Below are the code and all the weights of a small trained network. Each question names an input and a target symbol and asks about switching units off, where a switched-off unit gives its printed mean instead of its output.

import numpy as np


def w(rows, s, z=0):
    codes = np.array(rows[::2]) - 128.0
    scale = np.full(codes.shape[1], s)
    scale[-1] = z or s
    return codes * scale


def norm(h):
    return h / np.sqrt((h * h).mean(-1, keepdims=True) + 1e-5)


def f(y):
    return y / 2 * (1 + np.tanh(0.7978845608 * (y + 0.044715 * y**3)))


def softmax(a):
    e = np.exp(a - a.max(-1, keepdims=True))
    return e / e.sum(-1, keepdims=True)


def log_softmax(a):
    a = a - a.max(-1, keepdims=True)
    return a - np.log(np.exp(a).sum(-1, keepdims=True))


def net(x, mask):
    ids = ['ΠΩγδεθμξτ'.index(c) for c in x.split()]
    T = len(ids)
    res = E[ids] + P[:T]
    u = 0
    for l in range(2):
        q, k, v = (norm(res) @ M[l].T for M in (Q, K, V))
        z = softmax(np.where(np.tri(T) > 0, q @ k.T / 3**0.5, -1e9)) @ v
        res = res + np.where(mask[u], z, O[l][:, -1]) @ O[l][:, :-1]
        u += 1
        y = f(norm(res) @ A[l][:, :-1].T + A[l][:, -1])
        res = res + np.where(mask[u : u + 16], y, B[l][:, -1]) @ B[l][:, :-1]
        u += 16
    return log_softmax(norm(res)[-1] @ U[:, :-1].T + U[:, -1])


Q, K, V, O, A, B = {}, {}, {}, {}, {}, {}
E = w([
[39,161,92],'Π',
[121,253,164],'Ω',
[5,189,66],'γ',
[12,125,82],'δ',
[156,144,109],'ε',
[229,54,68],'θ',
[169,121,128],'μ',
[44,168,98],'ξ',
[228,229,99],'τ',
],0.0039)
P = w([
[17,6,146],'0',
[241,188,118],'1',
[229,179,91],'2',
[201,160,61],'3',
[160,148,48],'4',
[166,145,56],'5',
[134,137,50],'6',
[161,141,62],'7',
[149,138,60],'8',
[142,129,64],'9',
[144,132,76],'10',
[133,124,76],'11',
[144,122,72],'12',
],0.0017)
Q[0] = w([
[254,103,239],'0.h0',
[206,197,43],'0.h0',
[149,150,69],'0.h0',
],0.0061)
K[0] = w([
[24,141,143],'0.h0',
[132,29,178],'0.h0',
[156,3,140],'0.h0',
],0.0051)
V[0] = w([
[239,253,88],'0.h0',
[77,220,239],'0.h0',
[110,98,89],'0.h0',
],0.0039)
O[0] = w([
[111,137,53,254],'0.h0',
[123,255,147,66],'0.h0',
[130,136,192,137],'0.h0',
],0.0046,0.0032)
A[0] = w([
[137,219,142,201],'0.n0',
[91,166,123,157],'0.n1',
[196,80,22,217],'0.n2',
[99,186,132,47],'0.n3',
[79,50,140,223],'0.n4',
[224,168,171,95],'0.n5',
[122,94,141,222],'0.n6',
[119,109,188,107],'0.n7',
[202,168,160,170],'0.n8',
[149,158,190,74],'0.n9',
[117,149,143,63],'0.n10',
[79,56,17,142],'0.n11',
[127,218,115,144],'0.n12',
[109,160,123,10],'0.n13',
[213,187,214,152],'0.n14',
[254,93,82,247],'0.n15',
],0.0047,0.0015)
B[0] = w([
[6,92,75,163],'0.n0',
[115,111,32,147],'0.n1',
[65,247,161,254],'0.n2',
[60,43,115,124],'0.n3',
[218,179,65,139],'0.n4',
[99,115,92,136],'0.n5',
[173,181,20,135],'0.n6',
[204,113,96,98],'0.n7',
[66,114,74,144],'0.n8',
[164,100,112,102],'0.n9',
[149,89,157,112],'0.n10',
[212,190,68,224],'0.n11',
[6,118,133,168],'0.n12',
[81,92,148,116],'0.n13',
[112,100,29,130],'0.n14',
[11,151,51,228],'0.n15',
],0.0026,0.0038)
Q[1] = w([
[112,128,20],'1.h0',
[225,166,255],'1.h0',
[176,106,202],'1.h0',
],0.0074)
K[1] = w([
[40,75,237],'1.h0',
[141,209,2],'1.h0',
[140,206,41],'1.h0',
],0.0069)
V[1] = w([
[134,30,2],'1.h0',
[94,193,197],'1.h0',
[195,221,39],'1.h0',
],0.005)
O[1] = w([
[195,41,26,250],'1.h0',
[75,168,178,146],'1.h0',
[17,88,2,199],'1.h0',
],0.0047,0.0012)
A[1] = w([
[108,83,106,137],'1.n0',
[253,74,63,250],'1.n1',
[119,170,85,149],'1.n2',
[175,222,206,140],'1.n3',
[122,71,76,223],'1.n4',
[99,180,113,169],'1.n5',
[134,165,93,135],'1.n6',
[79,162,75,187],'1.n7',
[158,143,105,131],'1.n8',
[130,210,101,89],'1.n9',
[118,190,68,180],'1.n10',
[49,92,176,173],'1.n11',
[175,190,205,32],'1.n12',
[104,130,138,159],'1.n13',
[15,104,101,189],'1.n14',
[189,231,210,14],'1.n15',
],0.0065,0.002)
B[1] = w([
[177,218,126,138],'1.n0',
[71,52,251,190],'1.n1',
[132,54,159,203],'1.n2',
[197,115,29,154],'1.n3',
[167,231,187,188],'1.n4',
[103,27,168,194],'1.n5',
[129,34,158,180],'1.n6',
[122,77,225,246],'1.n7',
[161,79,158,147],'1.n8',
[69,59,107,189],'1.n9',
[106,34,186,255],'1.n10',
[198,94,194,121],'1.n11',
[155,203,18,125],'1.n12',
[93,82,175,136],'1.n13',
[221,163,210,213],'1.n14',
[144,159,10,144],'1.n15',
],0.0026,0.0046)
U = w([
[152,204,139,57],'Π',
[53,162,165,110],'Ω',
[78,143,220,93],'γ',
[252,157,105,93],'δ',
[188,78,187,23],'ε',
[192,38,60,177],'θ',
[203,70,201,58],'μ',
[140,219,143,88],'ξ',
[44,115,40,253],'τ',
],0.012,0.0046)

Each question gives the input, a string of symbols that net reads in full, and the target symbol t.
The units are the heads (3 rows each of Q, K, V and O) and the neurons (one row each of A and B). Each row of codes is followed by its name. A weight is (code - 128) times the scale printed after its matrix; where a second scale follows, it is the last column's (O, A, B and U).
mask holds one flag per unit, layer by layer, with each layer's heads first. A switched-off unit (its flag False) gives its mean, the last column of its rows in O or B, instead of its output. The means were averaged over made-up inputs and are rounded, as every weight is.
A unit's drop is (log p(t) with every unit on - log p(t) with that unit switched off) / (log p(t) with every unit on - log p(t) with every unit switched off).
The circuit of an input: a set's keep is (log p(t) with only the set's units on - log p(t) with every unit switched off) / (log p(t) with every unit on - log p(t) with every unit switched off). Starting from the 12 units with the biggest drops (on a tie, the unit counted first), units are removed one at a time, each time the one whose removal leaves the highest keep (on an exact tie, the one counted first), for as long as the keep stays at least 0.8.
circuit, biggest first: the units of the circuit, biggest drop first
unit that matters most: the unit with the biggest drop
k most important neurons: the k neurons with the biggest drops, biggest first
k most important neurons of layer l: the k neurons of layer l with the biggest drops, biggest first
drop of u: that unit's drop, to one decimal
input δ τ ξ, target δ: circuit, biggest first => 1.h0, 0.h0, 0.n2, 1.n3
input μ τ θ δ, target μ: circuit, biggest first => 0.h0, 1.h0
input θ ε δ τ Ω, target θ: circuit, biggest first => 1.h0, 0.h0
input θ γ γ γ ξ, target θ: circuit, biggest first => 0.h0, 1.h0
input γ Π γ Ω τ γ ξ θ θ θ ε τ, target τ: unit that matters most => 1.n1
input τ Ω ξ τ θ θ ε θ τ τ θ, target τ: circuit, biggest first => 1.h0, 0.n2
input γ δ γ Ω θ γ τ γ, target γ: circuit, biggest first => 0.h0, 1.h0, 0.n15, 1.n14
input Π μ τ θ Ω θ θ ε, target δ: 4 most important neurons => 0.n15, 0.n2, 0.n11, 1.n3
input τ δ Π δ τ θ τ δ ξ Π τ τ θ, target τ: circuit, biggest first => 0.n15, 0.n2
input γ Π ξ τ τ Ω ξ Π γ Ω ξ, target γ: 2 most important neurons => 0.n15, 1.n14
input γ γ θ θ γ γ γ γ τ τ γ γ, target γ: 2 most important neurons of layer 0 => 0.n15, 0.n14
input ξ ε μ, target ξ: 2 most important neurons => 0.n15, 0.n2
input δ τ Ω, target δ: 2 most important neurons => 0.n15, 0.n2
input ε Π γ μ, target μ: circuit, biggest first => 0.h0
input μ Ω τ τ θ, target μ: 3 most important neurons of layer 0 => 0.n11, 0.n1, 0.n15
input γ θ δ ξ, target θ: 4 most important neurons => 0.n2, 0.n11, 0.n15, 1.n3
input ε γ θ θ γ μ, target μ: 3 most important neurons => 0.n4, 1.n1, 0.n2
input δ ε τ ε, target δ: 3 most important neurons => 0.n2, 0.n15, 1.n3
input μ ξ δ τ, target μ: 2 most important neurons => 0.n2, 0.n14
input τ Π μ Ω, target τ: circuit, biggest first => 1.h0
input ξ Π δ, target ξ: 2 most important neurons => 0.n15, 0.n2
input δ ε ε τ τ Π τ Π, target δ: drop of 0.n14 => 0.1
input θ ξ δ γ θ θ γ δ, target θ: drop of 1.h0 => 0.5
input θ μ Π ε τ γ δ γ ε Π, target θ: drop of 0.n15 => 0.1
input δ θ δ, target δ: drop of 0.h0 => 0.6
